Below is a small trained network, with its code and all its weights. Each question gives an input and a target symbol and asks what happens when units are switched off, that is, made to give their printed mean instead of their output.

import numpy as np


def w(rows, s, z=0):
    codes = np.array(rows[::2]) - 128.0
    scale = np.full(codes.shape[1], s)
    scale[-1] = z or s
    return codes * scale


def norm(h):
    return h / np.sqrt((h * h).mean(-1, keepdims=True) + 1e-5)


def f(y):
    return np.maximum(y, 0)


def softmax(a):
    e = np.exp(a - a.max(-1, keepdims=True))
    return e / e.sum(-1, keepdims=True)


def log_softmax(a):
    a = a - a.max(-1, keepdims=True)
    return a - np.log(np.exp(a).sum(-1, keepdims=True))


def net(x, mask):
    ids = ['αγηπσφ'.index(c) for c in x.split()]
    T = len(ids)
    res = E[ids] + P[:T]
    r = norm(res)
    for j in range(2):
        rows = slice(3 * j, 3 * j + 3)
        q, k, v = (r @ M[0][rows].T for M in (Q, K, V))
        z = softmax(np.where(np.tri(T) > 0, q @ k.T / 3**0.5, -1e9)) @ v
        o = O[0][rows]
        res = res + np.where(mask[j], z, o[:, -1]) @ o[:, :-1]
    y = f(norm(res) @ A[0][:, :-1].T + A[0][:, -1])
    res = res + np.where(mask[2:14], y, B[0][:, -1]) @ B[0][:, :-1]
    return log_softmax(norm(res)[-1] @ U[:, :-1].T + U[:, -1])


Q, K, V, O, A, B = {}, {}, {}, {}, {}, {}
E = w([
[110,117,81,144,162],'α',
[132,172,124,97,107],'γ',
[52,98,35,89,100],'η',
[149,198,126,164,143],'π',
[85,144,128,160,142],'σ',
[83,126,161,2,82],'φ',
],0.023)
P = w([
[163,93,156,178,40],'0',
[185,51,182,121,120],'1',
[72,206,222,128,99],'2',
[179,45,174,121,115],'3',
[70,254,232,109,81],'4',
[189,90,133,150,99],'5',
],0.0096)
Q[0] = w([
[56,161,94,133,137],'h1',
[56,144,143,150,105],'h1',
[165,122,132,156,145],'h1',
[111,252,154,84,135],'h2',
[29,134,123,106,210],'h2',
[62,190,164,170,97],'h2',
],0.013)
K[0] = w([
[71,2,55,187,108],'h1',
[81,126,44,144,82],'h1',
[206,139,158,133,204],'h1',
[143,146,49,198,7],'h2',
[88,107,101,174,67],'h2',
[151,149,148,212,51],'h2',
],0.0096)
V[0] = w([
[203,162,128,140,158],'h1',
[74,125,163,46,158],'h1',
[146,71,108,139,94],'h1',
[123,237,171,69,65],'h2',
[83,226,198,147,169],'h2',
[179,154,65,1,128],'h2',
],0.0088)
O[0] = w([
[242,155,114,150,163,63],'h1',
[125,94,154,31,116,105],'h1',
[149,88,94,136,74,159],'h1',
[41,94,255,168,152,254],'h2',
[138,88,182,49,206,123],'h2',
[189,90,242,148,38,92],'h2',
],0.0076,0.0038)
A[0] = w([
[119,168,116,92,140,108],'n1',
[143,207,121,95,95,156],'n2',
[171,131,228,158,92,106],'n3',
[142,10,118,149,168,126],'n4',
[142,36,170,163,139,131],'n5',
[151,184,145,164,188,111],'n6',
[192,109,105,94,166,40],'n7',
[140,94,146,141,191,27],'n8',
[72,180,133,168,159,108],'n9',
[196,158,147,145,97,166],'n10',
[160,114,100,203,125,107],'n11',
[216,176,133,145,193,3],'n12',
],0.013,0.0057)
B[0] = w([
[149,184,100,98,121,156],'n1',
[94,156,125,231,90,187],'n2',
[94,54,148,179,193,254],'n3',
[219,183,78,230,97,153],'n4',
[128,226,1,117,149,185],'n5',
[206,113,116,73,108,192],'n6',
[23,170,100,173,117,134],'n7',
[125,143,72,142,92,138],'n8',
[62,97,155,9,124,210],'n9',
[95,129,161,170,134,189],'n10',
[173,190,174,100,159,167],'n11',
[218,161,165,78,177,165],'n12',
],0.0089,0.007)
U = w([
[148,201,79,222,96,129],'α',
[51,36,203,238,162,119],'γ',
[97,57,117,176,1,127],'η',
[191,157,198,60,162,197],'π',
[58,136,80,89,231,1],'σ',
[160,45,212,19,46,156],'φ',
],0.007,0.0035)

Each question gives the input, a string of symbols that net reads in full, and the target symbol t.
The units are the heads (3 rows each of Q, K, V and O) and the neurons (one row each of A and B). Each row of codes is followed by its name. A weight is (code - 128) times the scale printed after its matrix; where a second scale follows, it is the last column's (O, A, B and U).
mask holds one flag per unit, heads first, then neurons. A switched-off unit (its flag False) gives its mean, the last column of its rows in O or B, instead of its output. The means were averaged over made-up inputs and are rounded, as every weight is.
A unit's drop is (log p(t) with every unit on - log p(t) with that unit switched off) / (log p(t) with every unit on - log p(t) with every unit switched off).
The circuit of an input: a set's keep is (log p(t) with only the set's units on - log p(t) with every unit switched off) / (log p(t) with every unit on - log p(t) with every unit switched off). Starting from the 12 units with the biggest drops (on a tie, the unit counted first), units are removed one at a time, each time the one whose removal leaves the highest keep (on an exact tie, the one counted first), for as long as the keep stays at least 0.8.
circuit, biggest first: the units of the circuit, biggest drop first
which heads matter: for each layer, one digit per head in row order, 1 if its drop is at least 0.15 and else 0, layers parted by /
drop when u is switched off: that unit's drop, to one decimal
input α γ φ, target α: which heads matter	01
input α σ α, target α: circuit, biggest first	[h2]
input φ φ η γ α, target φ: which heads matter	00
input η η γ η σ, target η: circuit, biggest first	[h2 h1]
input η γ φ, target η: which heads matter	01
input σ γ π, target σ: which heads matter	01
input π π π, target π: circuit, biggest first	[h1 n6 n9]
input η γ α, target η: which heads matter	11
input α π γ α σ, target α: which heads matter	01
input γ γ φ α, target α: which heads matter	00
input γ φ η γ π, target γ: circuit, biggest first	[h2 n3]
input π η σ γ, target γ: which heads matter	00
input α α π α π π, target π: which heads matter	00
input σ σ α γ φ, target σ: which heads matter	01
input σ π γ φ α σ, target σ: drop when h2 is switched off	0.2
input σ α α α π, target σ: drop when h2 is switched off	1.2
input σ γ γ, target σ: drop when h2 is switched off	1.2
